Below are the code and all the weights of a small trained network. Each question names an input and a class and asks about switching units off, where a switched-off unit gives its printed mean instead of its output.

import numpy as np


def w(rows, s, z=0):
    codes = np.array(rows[::2]) - 128.0
    scale = np.full(codes.shape[1], s)
    scale[-1] = z or s
    return codes * scale


def f(y):
    return np.maximum(y, 0)


def log_softmax(a):
    a = a - a.max(-1, keepdims=True)
    return a - np.log(np.exp(a).sum(-1, keepdims=True))


def net(x, mask):
    res = np.array(x, float).reshape(1, 5) / 4 @ E
    y = f(res @ A[0][:, :-1].T + A[0][:, -1])
    res = res + np.where(mask, y, B[0][:, -1]) @ B[0][:, :-1]
    return log_softmax(res[-1] @ U[:, :-1].T + U[:, -1])


A, B = {}, {}
E = w([
[3,173,48,157,130],'x0',
[139,238,193,155,68],'x1',
[128,128,127,125,121],'x2',
[152,82,102,252,55],'x3',
[129,127,128,128,126],'x4',
],0.0057)
A[0] = w([
[225,97,166,95,115,118],'n0',
[121,117,116,127,139,67],'n1',
[44,157,92,144,131,105],'n2',
[126,121,127,127,126,116],'n3',
[98,179,160,6,195,33],'n4',
[122,113,124,127,136,94],'n5',
[114,132,125,138,138,16],'n6',
[117,145,140,77,147,55],'n7',
[127,143,131,112,143,101],'n8',
[72,154,90,137,125,84],'n9',
[111,46,98,111,153,35],'n10',
[145,112,117,209,119,66],'n11',
[118,73,105,115,146,40],'n12',
[142,236,175,154,90,15],'n13',
[140,209,152,137,112,65],'n14',
[250,102,177,106,135,136],'n15',
[134,126,122,141,122,67],'n16',
[138,108,120,195,112,28],'n17',
[133,182,158,138,95,45],'n18',
[128,176,149,139,113,40],'n19',
[13,167,78,146,130,105],'n20',
[129,70,128,225,81,4],'n21',
[104,21,87,100,172,31],'n22',
[95,139,110,137,127,111],'n23',
],0.013,0.0015)
B[0] = w([
[61,116,185,85,113,219],'n0',
[122,138,128,127,143,139],'n1',
[92,98,185,91,115,208],'n2',
[126,136,129,134,128,131],'n3',
[197,133,38,147,4,254],'n4',
[133,111,120,126,150,139],'n5',
[127,128,137,116,128,133],'n6',
[166,133,108,132,82,172],'n7',
[135,138,114,131,109,147],'n8',
[101,120,174,98,117,186],'n9',
[134,165,121,167,203,194],'n10',
[174,137,89,104,76,184],'n11',
[133,156,125,150,180,172],'n12',
[137,138,95,166,246,212],'n13',
[135,142,119,164,202,185],'n14',
[58,84,200,85,113,238],'n15',
[126,137,123,142,111,135],'n16',
[161,129,97,137,74,174],'n17',
[147,148,128,162,184,174],'n18',
[135,151,125,146,174,161],'n19',
[76,90,204,79,108,238],'n20',
[170,148,57,125,39,210],'n21',
[145,161,120,184,235,223],'n22',
[118,90,148,117,126,161],'n23',
],0.027,0.0072)
U = w([
[51,100,224,91,117,143],'0',
[182,144,58,143,56,236],'1',
[134,163,120,190,254,2],'2',
],0.0083,0.00088)

Each question gives the input, the list of numbers given to net, and the class t.
The units are the neurons (one row each of A and B). Each row of codes is followed by its name. A weight is (code - 128) times the scale printed after its matrix; where a second scale follows, it is the last column's (A, B and U).
mask holds one flag per neuron, in row order. A switched-off neuron (its flag False) gives its mean, the last column of its row in B, instead of its output. The means were averaged over made-up inputs and are rounded, as every weight is.
A unit's drop is (log p(t) with every unit on - log p(t) with that unit switched off) / (log p(t) with every unit on - log p(t) with every unit switched off).
The circuit of an input: a set's keep is (log p(t) with only the set's units on - log p(t) with every unit switched off) / (log p(t) with every unit on - log p(t) with every unit switched off). Starting from the 12 units with the biggest drops (on a tie, the unit counted first), units are removed one at a time, each time the one whose removal leaves the highest keep (on an exact tie, the one counted first), for as long as the keep stays at least 0.8.
units of the circuit, in order: the units of the circuit, biggest drop first
top k neurons: the k neurons with the biggest drops, biggest first
drop when u is switched off: that unit's drop, to one decimal
input [3,-5,-2,-6,1], class 1: units of the circuit, in order => n4
input [5,2,-8,-6,-8], class 1: top 3 neurons => n4, n15, n0
input [-1,2,-6,-2,5], class 1: top 3 neurons => n22, n20, n10
input [-7,-4,1,-8,5], class 1: top 3 neurons => n4, n20, n7
input [-7,-8,7,5,1], class 2: top 2 neurons => n22, n10
input [5,-6,0,4,-2], class 2: top 3 neurons => n22, n15, n10
input [7,-8,7,-8,8], class 1: top 3 neurons => n4, n15, n13
input [-3,8,-7,6,7], class 2: top 2 neurons => n13, n4
input [8,3,8,7,5], class 0: top 2 neurons => n20, n4
input [-5,6,7,-7,7], class 1: top 2 neurons => n4, n22
input [0,2,3,-1,-1], class 2: top 2 neurons => n4, n21
input [-1,-8,-4,-8,-2], class 1: top 2 neurons => n4, n13
input [3,6,-4,-2,6], class 2: drop when n13 is switched off => 0.1
input [4,3,5,-8,5], class 1: units of the circuit, in order => n4
input [3,-5,0,-8,5], class 1: drop when n4 is switched off => 2.3
input [-6,8,-3,2,-4], class 2: drop when n13 is switched off => 2.1
